[ -8.7  -8.3   6.1 -16.7   0.0  -9.1 -21.8 -37.2  27.0   1.1  -1.7  -5.5
 -32.4   0.7 -16.3 -26.5   0.9   0.9  33.3 -13.5] = z_987
[  0.8 -17.4 -17.8   6.3   0.1 -34.2 -14.7  21.3 -16.0 -57.9   5.1   8.0
 -41.4  -0.1  -1.5 -15.0  -0.6  -0.2  13.6 -17.1] = z_155
[  3.1 -18.2 -13.2  18.5   0.1  28.5   4.4  24.3  20.6   5.3   0.3 -19.2
  -9.2   0.1  -1.1   2.8   0.5   0.3  -2.9 -14.5] = z_603
[-10.8 -44.0   8.3  20.8   1.2   1.2  25.1  22.9  25.7  83.2   6.9   0.4
   0.4   0.4 -29.7  34.1   1.2  -0.3  -3.6  -9.4] = z_298
[ -5.2 -15.3 -17.3  -6.6   0.8  -3.4   1.2  -6.5   1.1  -6.0   1.5  17.1
 -11.5   0.6  -8.2  -2.7   1.4   0.2  10.9   4.4] = z_107
[  7.7   7.1   9.0  29.4  -1.0  12.2  -0.5  34.3   3.7  23.3  -3.8 -45.7
  27.4   0.1  12.3   1.9   0.4   0.8 -27.6 -14.4] = z_175
places z_298: [1.2]
4 5 16
succ: [-9.1]
[-21.8]
next: [ 17.1 -11.5   0.6  -8.2]
[-2.7  1.4]

[-17.5  32.8  40.7 -18.5 -43.7 -11.3 -72.3] : z_911
[ -4.1   1.0  21.9 -31.3  29.2  25.9  -5.7] : z_959
[-71.9  17.3 -13.5   0.6  16.2 -28.7   8.6] : z_84
[ 38.8 -26.6 -71.9 -53.9 -13.7 -51.5 -22.1] : z_7
[ 38.8 -26.6 -71.9  17.3 -13.7 -51.5  44.9] : z_507
[-26.6 -71.9 -26.6 -23.8  34.8   6.1 -21.0] : z_829
[23.8 13.5  6.0 23.8 34.8  6.0 23.8] : z_974
[ 38.8 -26.6 -71.9  17.3 -13.7 -51.5 -53.8] : z_379
asked: [ 38.8 -26.6 -71.9  17.3 -13.7 -51.5 -53.8]
z_379
asked: [-17.5  32.8  40.7 -18.5 -43.7 -11.3 -72.3]
z_911
asked: [ 38.8 -26.6 -71.9  17.3 -13.7 -51.5  44.9]
z_507
places z_974: [6.0]
2 5

[-48.3  58.1  43.7 -29.3  16.1 -65.1  65.7] = z_644
[-42.6  52.0  39.2 -30.2  -3.5 -94.3  51.5] = z_403
[-40.8  52.2  43.4 -27.0   9.3 -53.0  74.4] = z_711
[-38.3  61.9  63.5 -23.4  15.9 -50.3  80.2] = z_772
[-55.8  60.2  57.8 -25.1  22.2 -40.1  53.2] = z_462
[-45.7  57.4  53.0 -32.0  45.0 -67.0  54.5] = z_620
[-37.6  60.5  57.0 -31.9  21.0 -77.5  70.5] = z_213
[-54.8  51.6  31.3 -41.4  -4.6 -70.2  38.0] = z_886
[-32.4 -22.3 -22.3 -22.3  26.9 -56.1  75.7] = z_527
[-43.0  53.8  45.3 -31.0   7.4 -81.1  62.9] = z_33
[-45.9  56.8  45.1 -39.0  -1.9 -76.6  25.2] = z_6
places z_527: [-22.3]
1 2 3
succ: [45.1]
[-39.0]

[ 32.5  -7.2   3.7  14.6 -20.8 -92.9  22.5 -37.5  -2.6  20.6  -5.5  13.2
 -17.6 -32.3  -5.9   7.5  23.1 -14.8 -10.3 -19.9  -7.4 -40.8  -7.1 -20.7
  27.9  10.6 -31.5 -21.3 -36.1  58.2  30.0  33.3  10.0 -33.0  -4.9  16.7
  15.3  23.1  -7.5  53.9 -17.2  46.4 -44.0 -37.5  -6.8 -41.6 -32.3 -22.9
  35.3  -9.8 -43.9   1.4 -17.3 -56.2  -2.1  24.3 -39.4   0.4   4.3  -3.5
  12.6  -5.6 -14.4] -> z_674
[ 17.4   9.0  34.7   6.6 -48.7 -42.3  28.7 -36.8 -30.5  16.0  29.1  -4.6
 -11.2  -2.7 -17.0  12.6  16.6 -14.9 -18.4  25.2  -0.8   4.8  12.1   8.3
  34.4   9.5 -20.2  -9.3  27.6  33.2   6.1   0.7  11.7 -26.3   0.0   7.5
   6.5   7.6  -6.0  41.3 -20.7  41.5 -13.9 -28.2 -27.0 -82.5 -22.7  22.4
   1.5  10.6  -4.4 -14.2   4.4 -80.1   3.2  24.0   1.9  -3.5  41.2 -15.9
  49.2 -14.8  16.7] -> z_569
[ 51.4  -5.7  45.2  -6.0 -35.3  22.8  13.4 -23.4   6.8  31.6  21.4  32.0
  10.7   4.7  22.4  38.2 -40.4   7.9 -20.7 -34.8   9.7 -57.8  37.5 -45.0
  51.7 -11.1  -0.9 -15.3   3.5  50.1  -3.4  17.5 -13.9 -21.2  10.5 -17.2
   4.7   2.1   2.3  33.7 -15.6  50.2 -21.1 -21.2  41.2 -57.5 -60.0 -29.8
 -19.0  30.1   1.0  23.7   6.3 -14.4  30.4 -24.7 -56.6  -5.8  16.3 -18.1
  20.9 -34.4 -36.3] -> z_739
[ 14.0  11.6  25.3   2.3 -45.8  -2.7  10.7 -39.5 -12.8  15.2  -4.6  24.2
  -9.6  16.2  34.5  47.0 -41.3  27.1 -37.7 -25.9  16.6 -19.2  30.2 -29.8
  58.4   5.0 -10.5  -2.2  16.1  26.1  -1.4  28.7  15.1   0.4  24.7  -3.4
 -18.8 -27.7  11.0  22.0 -36.9  28.3  -0.6  15.5   4.7 -67.0 -51.1  -0.2
  -3.0  16.4 -28.9  49.7 -17.1  -8.5  31.9   9.3 -36.3  -5.5  32.3  14.0
  31.3 -50.9 -26.6] -> z_718
[-11.1  -0.6  43.3   4.9 -21.6 -18.7   0.3 -56.3   0.3  29.5 -46.0   8.1
  13.8 -39.4   0.3  29.3  14.2   0.4 -37.9 -49.8 -14.2 -51.8  13.2 -19.8
  25.5   1.8   1.8 -15.6 -23.4  46.7  14.8  55.9  -5.6   9.8  -6.3   2.4
 -52.3 -21.3   5.8  72.4 -51.3   6.8   3.1 -40.3  22.1 -54.5 -17.8 -14.2
 -19.1  -3.6 -15.5   2.6  19.7 -22.4 -23.0 -10.0 -16.5  -5.3   9.2  19.1
 -37.3  -6.9 -32.9] -> z_717
[ 43.8  -8.9  20.2   2.5 -16.7 -53.6   4.5 -57.0  22.3  39.6 -13.3  21.0
  -6.3  -5.8  20.0  22.3  -6.4  18.5 -46.6 -21.0  -3.4 -15.7  14.7 -47.1
  36.2 -10.3 -31.1  -1.3   2.1  72.8  26.9  20.3  25.9 -29.4  22.3  13.6
  14.5  10.7 -28.2  26.8 -44.3   6.0 -12.9 -24.5   0.2 -44.6 -44.6 -16.9
  33.4 -25.4  12.1  15.4  22.3 -10.1  25.4  19.5 -51.6   4.6  23.9 -28.2
   1.9 -34.3 -13.9] -> z_39
[ 23.8  22.8  64.1  17.8 -11.1 -54.5  45.7 -25.3   7.1  19.7   9.0 -17.0
  -1.2   3.7  38.6  -9.6 -25.0 -42.6   8.1 -13.8  19.1 -68.4  32.8  -4.7
  21.7  13.7  16.7 -45.3   8.6  34.1  15.1  36.7   1.9 -19.2 -38.7  10.4
  -6.3  31.8  50.9  11.9   7.2  27.3  -4.0 -46.8   6.4 -74.3 -46.8   8.8
  -5.0  33.5 -34.7  28.5  27.3 -80.1   7.1 -19.7  34.2  39.7  25.2  -5.6
  -8.9  -3.3 -27.8] -> z_505
[ 15.8  13.9  69.9   8.2   5.1 -28.3  25.3 -34.1 -22.3  11.4  34.3 -13.2
  33.3 -14.0  38.0  13.2 -29.7 -35.0 -10.5   0.4  35.4 -79.2  57.2 -37.3
  15.9   1.0  18.2 -25.4  18.3  32.2  13.4  21.0  -6.6 -31.2 -29.5   8.6
 -34.5  37.4  28.3  32.1  -2.3   2.4   2.1 -23.0   1.3 -88.4 -35.8  29.1
  12.8  33.7 -40.1  30.8   6.0 -44.4  11.0 -20.2   1.4  22.4  45.3  -2.6
   3.2  -4.4 -45.4] -> z_822
[ 11.3  13.8  69.1  11.2   2.1 -35.4  12.9 -30.2  14.0 -11.7   5.2  -4.5
   2.6 -39.3  -2.8 -15.7 -10.9 -29.7  -6.5  -6.6   5.0 -62.3  37.3  15.5
  25.9  25.3   2.2 -42.0  -9.0  40.8   6.2  48.2  -5.9   2.8 -13.6   8.0
  -4.6 -15.7  39.5  45.2  17.7  18.4  13.3 -63.8   5.8 -51.7 -27.7   8.1
 -11.0  44.5 -22.1  30.7  18.6 -92.5 -27.7 -35.6  18.6  18.5  15.1  -4.0
 -41.9 -39.0 -21.3] -> z_981
[ 31.9  25.9  39.2  17.0   4.5 -50.5  31.7  -4.2 -10.4  -7.9  27.0 -26.3
  13.4   0.7   3.5 -34.7 -51.5 -45.7  -9.8 -27.2   7.2 -61.2  19.1 -28.6
  -4.6  -6.0 -13.8 -32.7   8.9  30.6   0.8  31.8  23.2 -34.8 -28.7  18.9
   5.2  56.3  17.8  20.7   4.4  26.0 -17.0 -14.0 -18.8 -61.6 -31.0   1.7
  -2.1  18.5 -12.1  19.5  23.8 -88.6  21.0   4.8   6.8  13.7  48.1 -29.3
  44.8 -13.7 -34.7] -> z_375
next: [-11.1  -0.9]
[-15.3   3.5]
places z_39: [22.3]
8 15 34 52
succ: [13.9]
[69.9]

[ 48.0  66.5 -32.3 -65.1] = z_365
[77.1 51.5 65.0  7.4] = z_279
[ 34.5  51.4  51.4 -29.9] = z_662
[ 38.9  70.8 -43.5 -52.7] = z_310
places z_662: [51.4]
1 2
asked: [ 34.5  51.4  51.4 -29.9]
z_662

[ 69.1  77.0  -1.2  11.2 -32.3   7.4 -35.5  41.2   3.4 -27.8  23.1   2.5
 -27.1  -6.8  65.2] -> z_565
[ 32.8 -14.3   6.8  19.8   4.4  -1.4 -17.5  -8.2  -5.6  20.9  19.7  -5.7
 -27.1 -29.9 -42.2] -> z_424
[-84.4  43.5   1.0  -7.7 -25.7   3.6  -8.5   2.6   2.6  -8.0  14.5   3.7
 -13.9 -13.0   4.1] -> z_231
[ -7.9   9.8   7.8 -12.9 -37.6   3.3 -45.3 -23.8   2.1  79.3  -1.5   8.6
 -13.3  52.9  13.2] -> z_138
[-24.6 -70.2  -1.0  21.4  24.0  -3.7 -27.7  -2.1  -3.5 -62.5 -17.8   1.0
 -14.4 -13.9 -14.2] -> z_709
[-60.7  11.1   1.5 -16.6  -1.9   0.8  34.9  11.7  -0.9 -37.7  -7.6  -3.5
   6.8  40.7   2.4] -> z_499
[-23.9  28.6   7.2 -13.6   1.7   6.9  16.9  -1.3   1.2  -6.1 -15.6   4.6
  -1.5  23.3  38.3] -> z_629
[ -0.2 -45.4  -0.2  -6.7 -22.8  -6.7  -6.7  22.8   5.9  -6.0  -5.0  69.2
  12.4  -0.2 -34.6] -> z_397
succ: [-62.5]
[-17.8]
succ: [-37.7]
[-7.6]
places z_397: [-6.7]
3 5 6
succ: [69.1]
[77.0]
succ: [-8.0]
[14.5]

[-11.5  -2.4 -33.4  49.5 -24.7  66.1  26.5 -60.1]  z_892
[-26.0  -0.2 -43.2  44.4 -73.4 -35.3  30.1 -35.2]  z_83
[-26.2  13.7  -0.3 -37.2  -0.3  13.7  -0.4  -0.3]  z_712
[ 46.4 -35.3  34.0 -43.2  44.4 -73.4  63.9 -23.0]  z_532
places z_712: [-0.3]
2 4 7
succ: [-2.4]
[-33.4]
asked: [-26.0  -0.2 -43.2  44.4 -73.4 -35.3  30.1 -35.2]
z_83
places z_532: [46.4]
0
next: [ -0.2 -43.2  44.4 -73.4 -35.3]
[ 30.1 -35.2]

[ 24.1 -30.1  16.9 -14.1] = z_632
[-46.6  57.2 -50.8  36.7] = z_860
[ 36.5   7.4 -53.3 -59.1] = z_595
[-30.8  41.7 -10.7 -21.6] = z_570
[-30.8  41.7 -10.7  -7.7] = z_715
[-16.0 -19.5  28.4 -33.8] = z_728
[  5.1 -27.3  24.8 -23.2] = z_833
[-12.3 -43.2 -20.2  31.4] = z_734
[-21.9  14.9   6.2 -24.0] = z_608
[ 74.8 -86.5  86.7 -76.9] = z_95
[ 36.5   7.4 -53.3  29.3] = z_533
[-51.5  44.2 -44.6  14.6] = z_852
asked: [-21.9  14.9   6.2 -24.0]
z_608
asked: [ 24.1 -30.1  16.9 -14.1]
z_632
asked: [-30.8  41.7 -10.7 -21.6]
z_570
asked: [-16.0 -19.5  28.4 -33.8]
z_728
asked: [ 36.5   7.4 -53.3  29.3]
z_533

[ -3.2  15.8 -29.6  14.5 -29.5  45.7  53.1  25.2] : z_802
[ -3.2  15.8  22.9 -29.5  45.7  14.5  15.9 -25.6] : z_50
[ 15.7  15.8 -14.8 -29.5  45.7  14.5  53.1 -25.6] : z_760
asked: [ -3.2  15.8  22.9 -29.5  45.7  14.5  15.9 -25.6]
z_50
places z_760: [14.5]
5
succ: [15.7]
[15.8]
succ: [15.9]
[-25.6]
next: [-14.8 -29.5  45.7  14.5]
[ 53.1 -25.6]
succ: [-14.8]
[-29.5]

[48.4 32.5 14.2  1.7] -> z_51
[ 7.1 33.3 76.1 -6.3] -> z_286
[30.5 66.8  1.3 25.8] -> z_819
[66.7 36.5  1.4 -9.8] -> z_258
[ 7.2 30.4 30.4 30.4] -> z_633
places z_819: [30.5]
0
places z_633: [30.4]
1 2 3
asked: [ 7.1 33.3 76.1 -6.3]
z_286
succ: [48.4]
[32.5]
succ: [7.1]
[33.3]
succ: [1.4]
[-9.8]
succ: [66.7]
[36.5]

[-14.6  -1.0  18.1  19.5 -26.5   6.9 -57.7  16.0 -14.8 -37.3  -5.7 -10.9
 -73.5 -11.5  49.3  13.3 -12.0  36.1 -64.2   9.1  -0.6 -25.2 -15.4  34.2
 -22.5  23.5 -14.9   4.2 -39.5   0.2 -24.7   3.4   6.5   5.0 -14.3 -69.4
  -5.7  19.2 -12.9 -11.2  46.7  22.4  11.7 -17.3  24.6 -31.9 -74.6  50.2
  -2.7 -28.2   6.7  41.9  32.9  50.1  12.3 -31.5  13.4  77.1  -0.1 -15.3
   6.1  25.3   5.5] -> z_952
[-12.2   0.3  16.9  19.2 -25.3   7.3 -54.4  11.6 -18.1 -37.8  -7.2 -12.9
 -71.9 -11.5  49.6  13.5 -14.6  36.4 -67.9   8.8   1.4 -24.1 -14.2  34.0
 -24.4  25.5 -14.0   3.2 -41.8  -4.8 -27.0   3.8  10.2   0.4 -19.9 -71.5
  -4.1  23.1 -16.5  -8.7  44.4  22.5  16.0 -17.4  26.5 -31.0 -74.0  48.8
  -3.9 -29.3   9.6  40.7  34.7  51.1  17.5 -30.0  14.3  80.2  -3.2 -18.3
   7.6  24.4   4.8] -> z_452
[-13.6  -0.6  17.5  19.3 -25.3   8.0 -56.0  13.0 -17.4 -37.7  -7.0 -12.3
 -72.7 -11.8  49.8  13.5 -12.8  36.3 -66.6   9.4   0.3 -25.2 -14.5  34.1
 -24.5  24.8 -14.3   3.3 -41.2  -2.7 -26.1   3.0   8.5   2.3 -17.6 -71.4
  -4.6  21.4 -15.3  -9.8  45.0  23.0  14.6 -17.3  26.3 -31.4 -73.4  48.8
  -3.5 -28.9   8.9  40.8  34.9  50.7  15.2 -30.5  14.5  79.0  -2.2 -16.9
   7.2  24.3   5.5] -> z_726
[-12.9  -0.3  17.2  19.3 -25.2   7.8 -55.2  12.3 -17.9 -37.7  -7.2 -12.6
 -72.3 -11.8  49.7  13.5 -13.6  36.4 -67.2   9.1   0.9 -24.7 -14.4  34.1
 -24.5  25.2 -14.2   3.3 -41.5  -3.8 -26.6   3.3   9.4   1.4 -18.8 -71.5
  -4.4  22.2 -16.0  -9.3  44.7  22.8  15.3 -17.3  26.5 -31.2 -73.6  48.7
  -3.7 -29.2   9.4  40.7  35.0  50.9  16.3 -30.2  14.4  79.6  -2.7 -17.6
   7.4  24.4   5.3] -> z_863
[-14.4  -1.0  17.9  19.5 -25.8   7.8 -57.1  14.6 -16.2 -37.5  -6.4 -11.5
 -73.2 -11.8  49.7  13.4 -11.9  36.2 -65.2   9.4  -0.3 -25.5 -14.9  34.1
 -23.7  24.1 -14.7   3.8 -40.3  -0.9 -25.3   3.0   7.2   4.0 -15.5 -70.6
  -5.2  20.0 -14.0 -10.7  45.8  23.0  13.0 -17.3  25.5 -31.7 -73.6  49.3
  -3.0 -28.5   7.9  41.2  34.2  50.3  13.3 -31.0  14.1  77.9  -1.1 -15.9
   6.7  24.6   5.8] -> z_212
[-14.0  -0.8  17.8  19.4 -25.5   8.0 -56.7  13.8 -16.9 -37.6  -6.7 -12.0
 -73.0 -11.9  49.8  13.4 -12.3  36.2 -65.8   9.4   0.0 -25.4 -14.7  34.1
 -24.2  24.4 -14.6   3.6 -40.7  -1.8 -25.6   2.9   7.8   3.2 -16.4 -71.0
  -5.0  20.6 -14.7 -10.3  45.4  23.0  13.7 -17.3  26.0 -31.6 -73.4  49.0
  -3.2 -28.7   8.4  41.0  34.7  50.5  14.1 -30.7  14.3  78.4  -1.6 -16.3
   6.9  24.4   5.7] -> z_707
[-14.6  -1.0  18.1  19.5 -26.1   7.5 -57.5  15.4 -15.5 -37.4  -6.0 -11.1
 -73.4 -11.7  49.5  13.4 -11.9  36.2 -64.6   9.3  -0.5 -25.4 -15.2  34.1
 -23.2  23.8 -14.8   4.0 -39.9  -0.3 -24.9   3.1   6.7   4.5 -14.8 -70.0
  -5.5  19.5 -13.4 -11.0  46.3  22.7  12.2 -17.3  25.1 -31.8 -74.0  49.7
  -2.8 -28.3   7.3  41.5  33.6  50.3  12.7 -31.2  13.8  77.4  -0.6 -15.5
   6.3  24.9   5.7] -> z_708
[-14.1  -0.3  17.9  19.5 -27.6   5.5 -57.5  17.1 -13.4 -37.2  -4.8 -10.2
 -73.6 -11.0  48.7  13.2 -13.1  36.2 -63.6   8.5  -0.3 -24.4 -15.8  34.0
 -20.9  23.1 -15.1   4.8 -38.8   0.6 -24.7   4.3   6.6   5.0 -14.2 -68.2
  -6.0  19.0 -12.1 -11.1  47.3  21.5  11.0 -17.2  23.6 -32.0 -76.0  51.3
  -2.6 -28.0   5.7  42.5  31.3  49.9  12.3 -31.8  12.6  76.7   0.4 -15.3
   5.6  26.1   4.8] -> z_190
[-14.5  -0.7  18.1  19.5 -27.0   6.3 -57.7  16.7 -14.1 -37.2  -5.2 -10.5
 -73.7 -11.2  49.0  13.3 -12.4  36.1 -63.8   8.9  -0.5 -24.9 -15.7  34.0
 -21.7  23.3 -15.0   4.5 -39.1   0.5 -31.4   3.8   6.4   5.1 -14.1 -68.7
  -5.9  19.0 -12.3 -11.2  47.0  22.0  11.2 -17.3  24.1 -32.0 -75.3  50.8
  -2.6 -28.1   6.2  42.2  32.2  49.9  12.1 -31.7  13.0  76.8   0.2 -15.3
   5.8  25.7   5.2] -> z_331
asked: [-12.2   0.3  16.9  19.2 -25.3   7.3 -54.4  11.6 -18.1 -37.8  -7.2 -12.9
 -71.9 -11.5  49.6  13.5 -14.6  36.4 -67.9   8.8   1.4 -24.1 -14.2  34.0
 -24.4  25.5 -14.0   3.2 -41.8  -4.8 -27.0   3.8  10.2   0.4 -19.9 -71.5
  -4.1  23.1 -16.5  -8.7  44.4  22.5  16.0 -17.4  26.5 -31.0 -74.0  48.8
  -3.9 -29.3   9.6  40.7  34.7  51.1  17.5 -30.0  14.3  80.2  -3.2 -18.3
   7.6  24.4   4.8]
z_452
succ: [-31.5]
[13.4]

